Below is a small trained network, with its code and all its weights. Each question gives an input and a target symbol and asks what happens when units are switched off, that is, made to give their printed mean instead of their output.

import numpy as np


def w(rows, s, z=0):
    codes = np.array(rows[::2]) - 128.0
    scale = np.full(codes.shape[1], s)
    scale[-1] = z or s
    return codes * scale


def f(y):
    return y / 2 * (1 + np.tanh(0.7978845608 * (y + 0.044715 * y**3)))


def softmax(a):
    e = np.exp(a - a.max(-1, keepdims=True))
    return e / e.sum(-1, keepdims=True)


def log_softmax(a):
    a = a - a.max(-1, keepdims=True)
    return a - np.log(np.exp(a).sum(-1, keepdims=True))


def net(x, mask):
    ids = ['ΛΠΦΨαβγδζημξσ'.index(c) for c in x.split()]
    T = len(ids)
    res = E[ids] + P[:T]
    q, k, v = (res @ M[0].T for M in (Q, K, V))
    z = softmax(np.where(np.tri(T) > 0, q @ k.T / 4**0.5, -1e9)) @ v
    res = res + np.where(mask[0], z, O[0][:, -1]) @ O[0][:, :-1]
    y = f(res @ A[0][:, :-1].T + A[0][:, -1])
    res = res + np.where(mask[1:17], y, B[0][:, -1]) @ B[0][:, :-1]
    return log_softmax(res[-1] @ U[:, :-1].T + U[:, -1])


Q, K, V, O, A, B = {}, {}, {}, {}, {}, {}
E = w([
[99,126,112,181],'Λ',
[145,138,137,152],'Π',
[171,133,156,139],'Φ',
[157,137,147,146],'Ψ',
[175,206,196,109],'α',
[165,130,154,145],'β',
[148,140,136,155],'γ',
[81,2,198,125],'δ',
[90,120,103,180],'ζ',
[102,127,111,175],'η',
[162,134,151,139],'μ',
[25,91,77,38],'ξ',
[102,126,112,176],'σ',
],0.02)
P = w([
[84,247,187,255],'0',
[92,166,143,184],'1',
[105,143,130,175],'2',
[116,129,128,164],'3',
[129,122,121,159],'4',
[135,112,118,155],'5',
[144,106,121,144],'6',
[149,100,115,145],'7',
[159,98,118,137],'8',
[163,92,117,136],'9',
[163,84,116,131],'10',
[170,84,118,124],'11',
[169,79,115,127],'12',
[171,79,117,121],'13',
],0.012)
Q[0] = w([
[178,154,161,29],'head 0',
[212,36,40,128],'head 0',
[215,36,2,121],'head 0',
[195,185,131,74],'head 0',
],0.0057)
K[0] = w([
[165,166,219,59],'head 0',
[118,1,109,174],'head 0',
[94,21,138,123],'head 0',
[227,124,86,65],'head 0',
],0.0059)
V[0] = w([
[114,117,85,97],'head 0',
[129,94,121,104],'head 0',
[175,117,184,146],'head 0',
[64,6,231,112],'head 0',
],0.012)
O[0] = w([
[129,72,153,150,133],'head 0',
[148,103,140,118,136],'head 0',
[162,190,73,95,102],'head 0',
[151,158,230,4,248],'head 0',
],0.013,0.015)
A[0] = w([
[109,84,159,155,182],'neuron 0',
[183,74,142,167,164],'neuron 1',
[185,105,186,193,160],'neuron 2',
[116,166,191,112,156],'neuron 3',
[176,71,132,103,154],'neuron 4',
[48,145,110,177,153],'neuron 5',
[151,166,93,166,188],'neuron 6',
[113,131,40,76,142],'neuron 7',
[137,85,119,112,3],'neuron 8',
[59,227,125,137,42],'neuron 9',
[135,140,164,65,159],'neuron 10',
[70,156,95,9,123],'neuron 11',
[109,113,42,12,15],'neuron 12',
[27,74,121,155,177],'neuron 13',
[5,52,99,174,138],'neuron 14',
[108,164,189,122,66],'neuron 15',
],0.015,0.0038)
B[0] = w([
[147,161,139,101,153],'neuron 0',
[89,175,140,142,135],'neuron 1',
[177,121,135,74,147],'neuron 2',
[169,82,106,149,218],'neuron 3',
[123,149,156,166,180],'neuron 4',
[204,124,140,76,145],'neuron 5',
[118,122,218,78,136],'neuron 6',
[145,146,164,100,136],'neuron 7',
[89,134,66,147,138],'neuron 8',
[118,113,41,171,140],'neuron 9',
[56,101,119,133,254],'neuron 10',
[157,232,149,102,249],'neuron 11',
[128,29,111,180,186],'neuron 12',
[214,6,136,124,160],'neuron 13',
[33,234,138,159,161],'neuron 14',
[148,129,66,125,194],'neuron 15',
],0.02,0.034)
U = w([
[125,116,102,119,39],'Λ',
[13,115,77,170,174],'Π',
[205,195,121,69,226],'Φ',
[120,125,97,110,25],'Ψ',
[122,127,100,110,7],'α',
[76,224,165,2,64],'β',
[128,120,96,122,13],'γ',
[119,103,25,81,167],'δ',
[86,140,128,129,254],'ζ',
[118,107,101,109,46],'η',
[114,113,87,82,61],'μ',
[96,51,74,66,190],'ξ',
[124,112,97,122,56],'σ',
],0.0084,0.0057)

Each question gives the input, a string of symbols that net reads in full, and the target symbol t.
The units are the heads (4 rows each of Q, K, V and O) and the neurons (one row each of A and B). Each row of codes is followed by its name. A weight is (code - 128) times the scale printed after its matrix; where a second scale follows, it is the last column's (O, A, B and U).
mask holds one flag per unit, heads first, then neurons. A switched-off unit (its flag False) gives its mean, the last column of its rows in O or B, instead of its output. The means were averaged over made-up inputs and are rounded, as every weight is.
A unit's drop is (log p(t) with every unit on - log p(t) with that unit switched off) / (log p(t) with every unit on - log p(t) with every unit switched off).
The circuit of an input: a set's keep is (log p(t) with only the set's units on - log p(t) with every unit switched off) / (log p(t) with every unit on - log p(t) with every unit switched off). Starting from the 12 units with the biggest drops (on a tie, the unit counted first), units are removed one at a time, each time the one whose removal leaves the highest keep (on an exact tie, the one counted first), for as long as the keep stays at least 0.8.
units of the circuit, in order: the units of the circuit, biggest drop first
unit that matters most: the unit with the biggest drop
k most important neurons: the k neurons with the biggest drops, biggest first
drop when u is switched off: that unit's drop, to one decimal
input ξ α Π ξ ζ ξ η ξ μ γ η, target β: units of the circuit, in order : neuron 12
input ζ ζ μ σ ξ, target Φ: 3 most important neurons : neuron 10; neuron 13; neuron 5
input δ ζ σ, target δ: 3 most important neurons : neuron 11; neuron 10; neuron 9
input η γ σ ξ ξ ξ Φ μ Π ξ Φ ξ ξ, target Π: units of the circuit, in order : neuron 14; head 0
input ξ ξ σ, target Φ: 3 most important neurons : neuron 10; neuron 13; neuron 12
input Λ γ ξ ξ δ ξ η, target ξ: 3 most important neurons : neuron 11; neuron 14; neuron 4
input δ Λ ζ, target δ: 2 most important neurons : neuron 11; neuron 10
input ζ ξ η, target Φ: 2 most important neurons : neuron 10; neuron 5
input δ δ δ ξ, target δ: 4 most important neurons : neuron 12; neuron 10; neuron 3; neuron 11
input ξ δ ξ, target ξ: 3 most important neurons : neuron 12; neuron 10; neuron 13
input δ η ξ, target δ: 3 most important neurons : neuron 12; neuron 11; neuron 14
input μ ξ ξ Λ δ Λ ζ δ ζ, target β: 3 most important neurons : neuron 12; neuron 13; neuron 9
input η ξ μ δ μ δ ξ ζ Π Φ ζ δ δ, target Π: units of the circuit, in order : neuron 10; head 0; neuron 4
input ζ α α η α μ μ ζ, target β: unit that matters most : neuron 14
input δ Φ Ψ, target δ: units of the circuit, in order : neuron 9; head 0
input δ ξ Φ ζ, target δ: units of the circuit, in order : neuron 11; neuron 4; neuron 6; neuron 12
input ξ σ ζ ξ ξ ξ δ Π, target ξ: drop when head 0 is switched off : 0.3
input δ ξ μ η, target δ: drop when head 0 is switched off : 0.2
input μ Λ ζ μ μ ξ, target Φ: drop when neuron 13 is switched off : 2.5
input ξ ζ β μ ξ Φ ξ ξ ξ Λ Π ξ β, target β: unit that matters most : neuron 12
